Below are the code and all the weights of a small trained network. Each question names an input and a target symbol and asks about switching units off, where a switched-off unit gives its printed mean instead of its output.

import numpy as np


def w(rows, s, z=0):
    codes = np.array(rows[::2]) - 128.0
    scale = np.full(codes.shape[1], s)
    scale[-1] = z or s
    return codes * scale


def norm(h):
    return h / np.sqrt((h * h).mean(-1, keepdims=True) + 1e-5)


def f(y):
    return y / 2 * (1 + np.tanh(0.7978845608 * (y + 0.044715 * y**3)))


def softmax(a):
    e = np.exp(a - a.max(-1, keepdims=True))
    return e / e.sum(-1, keepdims=True)


def log_softmax(a):
    a = a - a.max(-1, keepdims=True)
    return a - np.log(np.exp(a).sum(-1, keepdims=True))


def net(x, mask):
    ids = ['αδεζηλμξσψ'.index(c) for c in x.split()]
    T = len(ids)
    res = E[ids] + P[:T]
    u = 0
    for l in range(2):
        r = norm(res)
        for j in range(2):
            rows = slice(4 * j, 4 * j + 4)
            q, k, v = (r @ M[l][rows].T for M in (Q, K, V))
            z = softmax(np.where(np.tri(T) > 0, q @ k.T / 4**0.5, -1e9)) @ v
            o = O[l][rows]
            res = res + np.where(mask[u + j], z, o[:, -1]) @ o[:, :-1]
        u += 2
        y = f(norm(res) @ A[l][:, :-1].T + A[l][:, -1])
        res = res + np.where(mask[u : u + 8], y, B[l][:, -1]) @ B[l][:, :-1]
        u += 8
    return log_softmax(norm(res)[-1] @ U[:, :-1].T + U[:, -1])


Q, K, V, O, A, B = {}, {}, {}, {}, {}, {}
E = w([
[165,88,182,60,71,159,167,133,114,127,150],'α',
[180,105,143,15,129,114,163,87,158,171,140],'δ',
[159,200,237,74,163,198,151,95,223,172,139],'ε',
[145,130,247,165,111,150,117,117,106,177,130],'ζ',
[107,163,155,184,165,135,124,54,205,192,148],'η',
[185,53,151,139,113,103,121,114,196,164,123],'λ',
[73,49,54,194,142,81,170,95,110,68,191],'μ',
[92,168,127,131,7,129,105,129,182,189,45],'ξ',
[62,156,189,113,71,86,83,104,42,95,81],'σ',
[138,101,107,127,181,173,139,128,104,138,47],'ψ',
],0.015)
P = w([
[190,158,95,153,106,188,127,49,90,159,183],'0',
[57,84,162,151,147,85,147,129,141,206,105],'1',
[95,206,98,206,126,103,151,181,125,152,187],'2',
[188,159,121,220,81,130,161,47,69,60,98],'3',
[80,54,188,113,125,66,207,88,152,205,89],'4',
[118,237,176,126,154,6,117,151,192,111,173],'5',
],0.014)
Q[0] = w([
[93,106,169,117,180,129,191,128,100,154,136],'L0H1',
[123,140,138,149,88,102,212,61,120,131,79],'L0H1',
[30,89,127,87,133,125,82,172,151,176,156],'L0H1',
[134,119,114,144,161,100,142,149,133,117,68],'L0H1',
[238,216,122,208,93,146,99,45,105,87,78],'L0H2',
[121,192,105,84,180,210,53,180,118,140,157],'L0H2',
[142,118,60,87,135,137,114,7,144,69,140],'L0H2',
[123,87,162,146,162,165,133,90,205,197,103],'L0H2',
],0.02)
K[0] = w([
[123,166,141,123,166,138,157,139,73,119,169],'L0H1',
[63,155,112,165,108,123,173,161,127,98,93],'L0H1',
[131,141,131,105,89,155,158,65,93,187,214],'L0H1',
[128,99,105,124,147,165,140,152,108,128,108],'L0H1',
[74,148,137,252,185,133,38,124,150,119,29],'L0H2',
[94,191,192,55,171,206,106,91,123,98,129],'L0H2',
[117,147,20,123,221,107,147,154,115,106,80],'L0H2',
[158,169,148,181,154,141,216,93,211,167,150],'L0H2',
],0.02)
V[0] = w([
[56,178,63,79,160,219,180,144,63,166,60],'L0H1',
[195,90,81,184,115,148,79,169,116,214,108],'L0H1',
[122,175,169,87,188,124,152,108,142,106,185],'L0H1',
[171,108,151,195,178,92,60,96,189,139,98],'L0H1',
[137,125,53,142,164,137,123,70,142,187,69],'L0H2',
[171,153,155,84,75,6,86,98,165,146,188],'L0H2',
[164,181,66,114,174,60,184,167,75,201,139],'L0H2',
[150,125,81,129,166,180,210,135,30,215,23],'L0H2',
],0.012)
O[0] = w([
[112,201,142,196,31,125,115,127,159,224,77,122],'L0H1',
[145,104,133,178,217,125,180,166,70,155,108,145],'L0H1',
[106,149,179,124,141,198,39,114,198,113,106,188],'L0H1',
[91,98,93,127,160,163,166,119,66,30,48,130],'L0H1',
[99,128,146,134,150,138,136,60,172,54,98,151],'L0H2',
[99,59,163,185,124,114,150,255,190,89,140,254],'L0H2',
[88,197,192,223,158,187,99,104,143,155,96,165],'L0H2',
[211,187,187,91,202,145,87,100,139,165,37,145],'L0H2',
],0.0075,0.0064)
A[0] = w([
[153,81,213,143,83,142,167,66,173,104,103,150],'L0N1',
[233,197,107,146,90,105,244,92,115,86,106,28],'L0N2',
[48,88,134,133,154,43,149,100,100,172,49,4],'L0N3',
[240,140,106,142,110,209,77,43,80,27,89,19],'L0N4',
[132,114,77,62,132,84,123,190,185,47,86,38],'L0N5',
[58,121,147,112,94,64,113,81,185,131,74,114],'L0N6',
[75,91,160,30,168,58,118,67,142,207,63,133],'L0N7',
[184,190,141,147,75,88,60,72,42,33,242,64],'L0N8',
],0.011,0.0021)
B[0] = w([
[135,77,116,103,101,124,202,82,84,118,131,254],'L0N1',
[157,142,153,187,66,85,215,199,83,149,62,187],'L0N2',
[136,88,185,51,130,157,140,121,123,98,135,188],'L0N3',
[60,166,142,158,87,162,27,85,148,175,216,207],'L0N4',
[109,188,158,168,114,175,107,119,94,178,135,153],'L0N5',
[193,112,135,125,172,94,122,167,90,162,143,206],'L0N6',
[66,57,151,198,149,161,85,116,74,113,136,223],'L0N7',
[139,152,104,65,220,87,246,145,148,151,131,191],'L0N8',
],0.012,0.0092)
Q[1] = w([
[48,82,87,90,123,118,100,169,152,237,81],'L1H1',
[172,194,57,161,68,146,122,158,125,115,162],'L1H1',
[83,79,101,94,84,159,84,114,146,192,149],'L1H1',
[18,172,51,145,113,181,54,170,110,169,131],'L1H1',
[56,111,133,171,74,78,198,103,88,188,146],'L1H2',
[40,156,125,125,100,155,121,69,125,220,45],'L1H2',
[130,101,92,104,253,84,108,119,103,205,112],'L1H2',
[236,236,128,31,67,67,182,66,135,54,84],'L1H2',
],0.016)
K[1] = w([
[169,105,62,92,147,184,133,178,155,214,112],'L1H1',
[68,82,150,80,110,98,155,74,109,155,92],'L1H1',
[83,116,86,134,142,227,145,159,132,174,113],'L1H1',
[189,75,119,133,140,240,207,46,180,186,134],'L1H1',
[144,211,160,159,68,70,180,106,86,62,143],'L1H2',
[117,240,133,105,91,141,72,70,110,184,81],'L1H2',
[148,212,92,108,252,76,91,148,137,184,127],'L1H2',
[243,32,46,83,110,169,186,51,56,141,104],'L1H2',
],0.016)
V[1] = w([
[130,142,181,83,91,117,125,121,32,117,91],'L1H1',
[98,137,207,30,119,198,169,134,173,126,141],'L1H1',
[79,155,133,121,109,100,104,141,204,179,38],'L1H1',
[54,167,248,110,161,24,100,144,119,59,174],'L1H1',
[132,53,136,81,151,145,147,56,163,98,74],'L1H2',
[188,102,220,187,136,166,111,143,131,135,138],'L1H2',
[28,104,173,76,84,119,164,151,94,169,83],'L1H2',
[201,145,108,113,32,157,152,165,161,87,104],'L1H2',
],0.015)
O[1] = w([
[170,91,160,158,161,194,50,234,119,75,108,111],'L1H1',
[177,47,139,190,184,2,38,61,82,109,146,241],'L1H1',
[232,103,227,121,67,77,139,161,71,131,109,56],'L1H1',
[139,164,145,88,245,80,91,72,240,106,9,209],'L1H1',
[163,66,250,75,147,37,165,111,129,168,71,2],'L1H2',
[109,82,36,132,217,89,153,207,42,112,124,235],'L1H2',
[121,114,95,67,146,116,105,102,233,218,186,178],'L1H2',
[96,54,152,78,227,146,96,75,75,151,213,35],'L1H2',
],0.0075,0.0093)
A[1] = w([
[185,113,118,15,152,193,102,147,90,131,190,2],'L1N1',
[109,206,103,180,100,100,56,208,158,118,208,183],'L1N2',
[185,106,154,62,88,160,2,61,193,110,170,3],'L1N3',
[99,175,88,189,143,34,48,220,171,164,162,217],'L1N4',
[90,121,179,128,67,190,80,73,173,92,140,49],'L1N5',
[153,105,141,80,137,134,196,109,122,75,90,36],'L1N6',
[199,214,150,68,209,4,138,239,200,117,60,13],'L1N7',
[57,89,168,97,138,88,131,182,136,132,106,69],'L1N8',
],0.019,0.0032)
B[1] = w([
[155,158,184,151,110,165,150,81,154,64,162,135],'L1N1',
[123,112,166,96,181,101,90,167,172,191,144,231],'L1N2',
[221,119,29,172,102,144,108,152,197,148,90,157],'L1N3',
[120,166,189,120,150,151,71,185,144,121,134,254],'L1N4',
[98,92,126,125,77,78,118,146,116,77,141,162],'L1N5',
[137,154,133,130,115,141,61,146,112,150,125,157],'L1N6',
[166,220,154,143,128,48,180,127,132,2,90,215],'L1N7',
[151,187,90,117,117,128,165,82,161,141,142,170],'L1N8',
],0.026,0.018)
U = w([
[113,169,155,97,150,132,19,226,161,156,194,254],'α',
[170,209,144,131,163,60,164,185,178,25,70,94],'δ',
[159,54,134,98,207,55,117,85,105,137,113,120],'ε',
[97,120,45,137,206,221,125,183,112,47,93,135],'ζ',
[135,234,132,149,71,191,25,66,97,160,75,90],'η',
[82,199,53,83,128,112,189,104,206,188,175,123],'λ',
[24,111,132,143,28,102,86,156,150,56,153,116],'μ',
[198,132,173,118,131,241,128,90,163,56,223,108],'ξ',
[228,109,37,159,83,142,58,146,225,109,127,117],'σ',
[163,105,140,140,85,137,214,255,107,165,99,93],'ψ',
],0.0049,0.0017)

Each question gives the input, a string of symbols that net reads in full, and the target symbol t.
The units are the heads (4 rows each of Q, K, V and O) and the neurons (one row each of A and B). Each row of codes is followed by its name. A weight is (code - 128) times the scale printed after its matrix; where a second scale follows, it is the last column's (O, A, B and U).
mask holds one flag per unit, layer by layer, with each layer's heads first. A switched-off unit (its flag False) gives its mean, the last column of its rows in O or B, instead of its output. The means were averaged over made-up inputs and are rounded, as every weight is.
A unit's drop is (log p(t) with every unit on - log p(t) with that unit switched off) / (log p(t) with every unit on - log p(t) with every unit switched off).
The circuit of an input: a set's keep is (log p(t) with only the set's units on - log p(t) with every unit switched off) / (log p(t) with every unit on - log p(t) with every unit switched off). Starting from the 12 units with the biggest drops (on a tie, the unit counted first), units are removed one at a time, each time the one whose removal leaves the highest keep (on an exact tie, the one counted first), for as long as the keep stays at least 0.8.
units of the circuit, in order: the units of the circuit, biggest drop first
most important unit: the unit with the biggest drop
top k neurons: the k neurons with the biggest drops, biggest first
top k neurons in layer l: the k neurons of layer l with the biggest drops, biggest first
input λ μ ψ λ ψ, target ψ: units of the circuit, in order	[L0H1, L1H1, L1N4]
input ξ ξ η ζ, target ψ: units of the circuit, in order	[L0H1, L0N2, L1N7, L1N4]
input ψ σ σ σ δ, target σ: top 2 neurons	[L1N3, L0N7]
input ψ ε μ ε λ, target μ: most important unit	L1H2
input ε ξ ε μ η, target ε: top 3 neurons in layer 0	[L0N7, L0N8, L0N3]
input η ψ ζ σ, target η: units of the circuit, in order	[L0H2, L1N7, L1N2]
input δ λ μ ε ε, target μ: top 3 neurons	[L0N1, L0N7, L1N5]
input σ μ μ δ ξ, target μ: top 2 neurons	[L0N1, L0N7]
input σ σ η ψ, target η: top 2 neurons	[L0N4, L1N7]
input ψ λ ξ ξ, target ψ: top 2 neurons	[L0N2, L1N7]
input σ σ ε ξ α, target ε: top 3 neurons	[L0N7, L1N4, L1N7]
input ξ ξ ε η, target ψ: top 3 neurons	[L0N2, L1N7, L1N4]
input ζ η ζ σ ε, target ζ: top 3 neurons in layer 1	[L1N7, L1N2, L1N4]
input ξ α ζ ε, target α: top 3 neurons	[L0N4, L1N7, L1N2]
input ζ ζ μ σ μ, target μ: top neuron	[L1N5]
input μ λ μ ε σ, target μ: top 3 neurons	[L0N1, L1N5, L0N7]
input δ ε α η, target μ: top 2 neurons	[L0N4, L1N5]
input δ ζ μ σ μ, target μ: top 2 neurons	[L0N1, L1N5]
input ε η α ε, target μ: top 2 neurons in layer 0	[L0N4, L0N2]
input λ μ σ α ε, target σ: top neuron	[L1N3]
input μ μ ξ η, target ψ: top 3 neurons in layer 0	[L0N2, L0N4, L0N3]
input ζ ε ζ λ, target ζ: top 2 neurons in layer 0	[L0N4, L0N2]
input ψ α μ ζ δ, target μ: top 2 neurons	[L0N7, L1N5]
input ψ ε λ σ ε, target λ: top 3 neurons	[L0N8, L1N7, L1N4]
input μ δ μ ξ ξ, target μ: top 4 neurons in layer 0	[L0N7, L0N6, L0N1, L0N8]
input ψ η μ ε, target λ: top 3 neurons in layer 0	[L0N1, L0N2, L0N4]
input μ ψ α ξ, target η: most important unit	L0H2
input λ λ ε ψ η, target ε: top 2 neurons in layer 0	[L0N7, L0N1]
input δ η ζ ξ α, target ζ: top 2 neurons in layer 0	[L0N1, L0N7]
